Below is a small trained network, with its code and all its weights. Each question gives an input and a class and asks what happens when units are switched off, that is, made to give their printed mean instead of their output.

import numpy as np


def w(rows, s, z=0):
    codes = np.array(rows[::2]) - 128.0
    scale = np.full(codes.shape[1], s)
    scale[-1] = z or s
    return codes * scale


def f(y):
    return y / 2 * (1 + np.tanh(0.7978845608 * (y + 0.044715 * y**3)))


def log_softmax(a):
    a = a - a.max(-1, keepdims=True)
    return a - np.log(np.exp(a).sum(-1, keepdims=True))


def net(x, mask):
    res = np.array(x, float).reshape(1, 8) / 4 @ E
    y = f(res @ A[0][:, :-1].T + A[0][:, -1])
    res = res + np.where(mask, y, B[0][:, -1]) @ B[0][:, :-1]
    return log_softmax(res[-1] @ U[:, :-1].T + U[:, -1])


A, B = {}, {}
E = w([
[134,125,125],'x0',
[128,128,128],'x1',
[126,127,128],'x2',
[253,89,81],'x3',
[130,128,127],'x4',
[128,254,62],'x5',
[56,87,22],'x6',
[125,129,126],'x7',
],0.0075)
A[0] = w([
[29,166,147,228],'N0',
[153,198,158,71],'N1',
[119,217,49,74],'N2',
[212,81,162,222],'N3',
[163,238,108,95],'N4',
[150,206,250,52],'N5',
[82,206,211,185],'N6',
[180,184,211,107],'N7',
[128,65,188,67],'N8',
[63,100,63,82],'N9',
[128,169,93,59],'N10',
[169,101,93,220],'N11',
[187,130,78,253],'N12',
[113,129,51,51],'N13',
[40,125,205,218],'N14',
[172,148,100,202],'N15',
[134,5,168,145],'N16',
],0.012,0.0046)
B[0] = w([
[176,177,121,254],'N0',
[108,58,149,156],'N1',
[115,94,196,217],'N2',
[203,147,104,230],'N3',
[5,74,238,205],'N4',
[178,2,104,197],'N5',
[179,194,114,226],'N6',
[191,41,48,189],'N7',
[54,130,206,172],'N8',
[167,56,79,191],'N9',
[79,40,247,143],'N10',
[123,163,105,196],'N11',
[229,215,177,221],'N12',
[138,31,136,159],'N13',
[183,174,71,241],'N14',
[47,198,112,181],'N15',
[58,184,210,244],'N16',
],0.0065,0.0075)
U = w([
[64,93,228,32],'0',
[119,138,126,254],'1',
[139,178,109,95],'2',
[125,5,93,28],'3',
[115,148,136,158],'4',
[118,145,135,142],'5',
],0.016,0.0053)

Each question gives the input, the list of numbers given to net, and the class t.
The units are the neurons (one row each of A and B). Each row of codes is followed by its name. A weight is (code - 128) times the scale printed after its matrix; where a second scale follows, it is the last column's (A, B and U).
mask holds one flag per neuron, in row order. A switched-off neuron (its flag False) gives its mean, the last column of its row in B, instead of its output. The means were averaged over made-up inputs and are rounded, as every weight is.
A unit's drop is (log p(t) with every unit on - log p(t) with that unit switched off) / (log p(t) with every unit on - log p(t) with every unit switched off).
The circuit of an input: a set's keep is (log p(t) with only the set's units on - log p(t) with every unit switched off) / (log p(t) with every unit on - log p(t) with every unit switched off). Starting from the 12 units with the biggest drops (on a tie, the unit counted first), units are removed one at a time, each time the one whose removal leaves the highest keep (on an exact tie, the one counted first), for as long as the keep stays at least 0.8.
circuit, biggest first: the units of the circuit, biggest drop first
unit that matters most: the unit with the biggest drop
k most important neurons: the k neurons with the biggest drops, biggest first
drop of u: that unit's drop, to one decimal
input [8,6,-2,-5,-8,8,1,4], class 0: 3 most important neurons => N4, N2, N10
input [7,3,-2,4,1,-8,7,-5], class 0: circuit, biggest first => N16
input [5,5,-6,6,6,4,-7,-8], class 3: circuit, biggest first => N7, N5
input [-4,3,1,5,-1,1,-6,7], class 3: 3 most important neurons => N7, N5, N16
input [-4,-5,0,6,7,8,5,-2], class 0: circuit, biggest first => N4, N2, N10
input [-5,-8,-5,2,0,-2,-7,-1], class 3: circuit, biggest first => N5, N7
input [-3,-7,8,-4,-3,4,-8,-3], class 3: circuit, biggest first => N5, N7
input [1,8,6,3,-1,4,6,8], class 3: 2 most important neurons => N13, N16
input [2,-1,4,-2,-1,-2,6,5], class 3: 3 most important neurons => N9, N12, N6
input [6,5,5,-3,-5,7,5,2], class 0: 3 most important neurons => N2, N4, N10
input [-4,-2,-7,-3,-5,7,0,7], class 0: 2 most important neurons => N4, N2
input [6,1,2,5,-8,-7,4,6], class 1: 3 most important neurons => N4, N3, N2
input [-8,-7,4,5,0,3,8,-6], class 3: 2 most important neurons => N13, N9
input [-7,6,-3,-5,-8,8,-8,-4], class 0: circuit, biggest first => N4
input [-1,7,-4,-5,-6,8,4,-6], class 0: 2 most important neurons => N4, N2
input [7,-2,-4,6,3,-7,3,6], class 0: 3 most important neurons => N16, N14, N8
input [-8,-4,7,-8,3,1,-8,4], class 2: 3 most important neurons => N6, N14, N0
input [1,3,-4,3,4,7,-8,8], class 3: 3 most important neurons => N7, N5, N16
input [7,5,1,-7,-5,-3,-6,-5], class 2: 2 most important neurons => N6, N14
input [8,8,-4,7,5,-7,1,1], class 5: unit that matters most => N3
input [-1,5,7,-8,-2,-7,-1,-2], class 2: drop of N3 => -0.1
input [-3,-4,0,-1,3,4,2,-4], class 0: drop of N14 => 0.3
input [-5,0,-7,-2,-2,2,7,2], class 3: drop of N13 => 0.2
input [-2,-1,-3,-7,-5,-3,1,0], class 2: drop of N4 => 0.1
